Below are the code and all the weights of a small trained network. Each question names an input and a class and asks about switching units off, where a switched-off unit gives its printed mean instead of its output.

import numpy as np


def w(rows, s, z=0):
    codes = np.array(rows[::2]) - 128.0
    scale = np.full(codes.shape[1], s)
    scale[-1] = z or s
    return codes * scale


def f(y):
    return y / 2 * (1 + np.tanh(0.7978845608 * (y + 0.044715 * y**3)))


def log_softmax(a):
    a = a - a.max(-1, keepdims=True)
    return a - np.log(np.exp(a).sum(-1, keepdims=True))


def net(x, mask):
    res = np.array(x, float).reshape(1, 5) / 4 @ E
    y = f(res @ A[0][:, :-1].T + A[0][:, -1])
    res = res + np.where(mask, y, B[0][:, -1]) @ B[0][:, :-1]
    return log_softmax(res[-1] @ U[:, :-1].T + U[:, -1])


A, B = {}, {}
E = w([
[72,245,157,142,171,132],'x0',
[117,150,86,187,43,104],'x1',
[127,129,125,128,126,131],'x2',
[158,153,193,99,103,34],'x3',
[129,128,128,129,131,127],'x4',
],0.012)
A[0] = w([
[180,75,173,73,134,89,117],'neuron 1',
[159,135,89,162,17,58,66],'neuron 2',
[77,192,95,196,112,157,111],'neuron 3',
[69,175,83,187,114,170,112],'neuron 4',
[123,52,60,123,199,246,71],'neuron 5',
[148,153,108,154,35,56,103],'neuron 6',
[51,186,77,209,109,182,106],'neuron 7',
[184,26,36,162,53,154,65],'neuron 8',
[131,129,126,128,129,128,128],'neuron 9',
[107,213,189,115,193,108,153],'neuron 10',
[120,81,86,123,196,230,121],'neuron 11',
[68,227,205,94,206,104,30],'neuron 12',
[192,74,177,69,129,88,121],'neuron 13',
[179,69,176,58,135,90,110],'neuron 14',
[87,143,155,78,250,217,28],'neuron 15',
[117,137,154,97,216,170,110],'neuron 16',
[183,72,184,70,138,95,116],'neuron 17',
[131,218,204,146,63,1,1],'neuron 18',
],0.0065,0.0099)
B[0] = w([
[168,169,101,123,169,65,191],'neuron 1',
[162,68,157,86,74,106,181],'neuron 2',
[123,174,86,162,181,110,186],'neuron 3',
[131,184,81,150,188,97,184],'neuron 4',
[187,48,184,67,45,76,232],'neuron 5',
[135,68,165,113,69,143,189],'neuron 6',
[130,178,91,147,186,100,206],'neuron 7',
[34,135,132,206,124,239,234],'neuron 8',
[127,129,129,128,126,126,128],'neuron 9',
[92,86,154,157,82,190,254],'neuron 10',
[143,71,169,105,62,121,235],'neuron 11',
[219,3,199,27,3,57,202],'neuron 12',
[159,159,111,122,163,81,203],'neuron 13',
[168,176,86,124,183,54,195],'neuron 14',
[27,151,117,213,139,242,184],'neuron 15',
[113,90,154,138,84,154,186],'neuron 16',
[170,170,96,127,170,59,196],'neuron 17',
[22,120,139,219,108,254,194],'neuron 18',
],0.008,0.0057)
U = w([
[174,74,169,67,83,97,199],'0',
[43,136,129,193,125,205,139],'1',
[146,244,70,133,221,73,4],'2',
],0.011,0.0022)

Each question gives the input, the list of numbers given to net, and the class t.
The units are the neurons (one row each of A and B). Each row of codes is followed by its name. A weight is (code - 128) times the scale printed after its matrix; where a second scale follows, it is the last column's (A, B and U).
mask holds one flag per neuron, in row order. A switched-off neuron (its flag False) gives its mean, the last column of its row in B, instead of its output. The means were averaged over made-up inputs and are rounded, as every weight is.
A unit's drop is (log p(t) with every unit on - log p(t) with that unit switched off) / (log p(t) with every unit on - log p(t) with every unit switched off).
The circuit of an input: a set's keep is (log p(t) with only the set's units on - log p(t) with every unit switched off) / (log p(t) with every unit on - log p(t) with every unit switched off). Starting from the 12 units with the biggest drops (on a tie, the unit counted first), units are removed one at a time, each time the one whose removal leaves the highest keep (on an exact tie, the one counted first), for as long as the keep stays at least 0.8.
circuit, biggest first: the units of the circuit, biggest drop first
most important unit: the unit with the biggest drop
top k neurons: the k neurons with the biggest drops, biggest first
drop of u: that unit's drop, to one decimal
input [-7,5,0,-2,0], class 1: most important unit	neuron 8
input [7,2,-8,8,5], class 1: top 3 neurons	[neuron 18; neuron 10; neuron 5]
input [-4,0,7,-6,-5], class 0: top 4 neurons	[neuron 5; neuron 15; neuron 11; neuron 18]
input [8,2,7,5,0], class 1: top 3 neurons	[neuron 18; neuron 10; neuron 5]
input [-3,-3,-5,-8,3], class 0: top 2 neurons	[neuron 5; neuron 11]
input [2,5,8,4,-4], class 1: top 3 neurons	[neuron 18; neuron 12; neuron 5]
input [2,6,-3,5,-4], class 1: top 2 neurons	[neuron 18; neuron 12]
input [-6,3,5,-1,4], class 1: top 3 neurons	[neuron 8; neuron 12; neuron 5]
input [8,-6,-3,2,-7], class 0: top 3 neurons	[neuron 12; neuron 8; neuron 18]
input [-1,-8,3,-6,-2], class 0: top 2 neurons	[neuron 5; neuron 11]
input [6,-3,-8,4,-6], class 0: top 2 neurons	[neuron 12; neuron 8]
input [3,2,8,-5,-3], class 2: drop of neuron 14	0.0
input [5,-3,6,3,-5], class 0: drop of neuron 12	2.4
input [0,-8,5,-5,5], class 0: drop of neuron 11	1.5
input [6,3,-2,4,7], class 1: circuit, biggest first	[neuron 18]
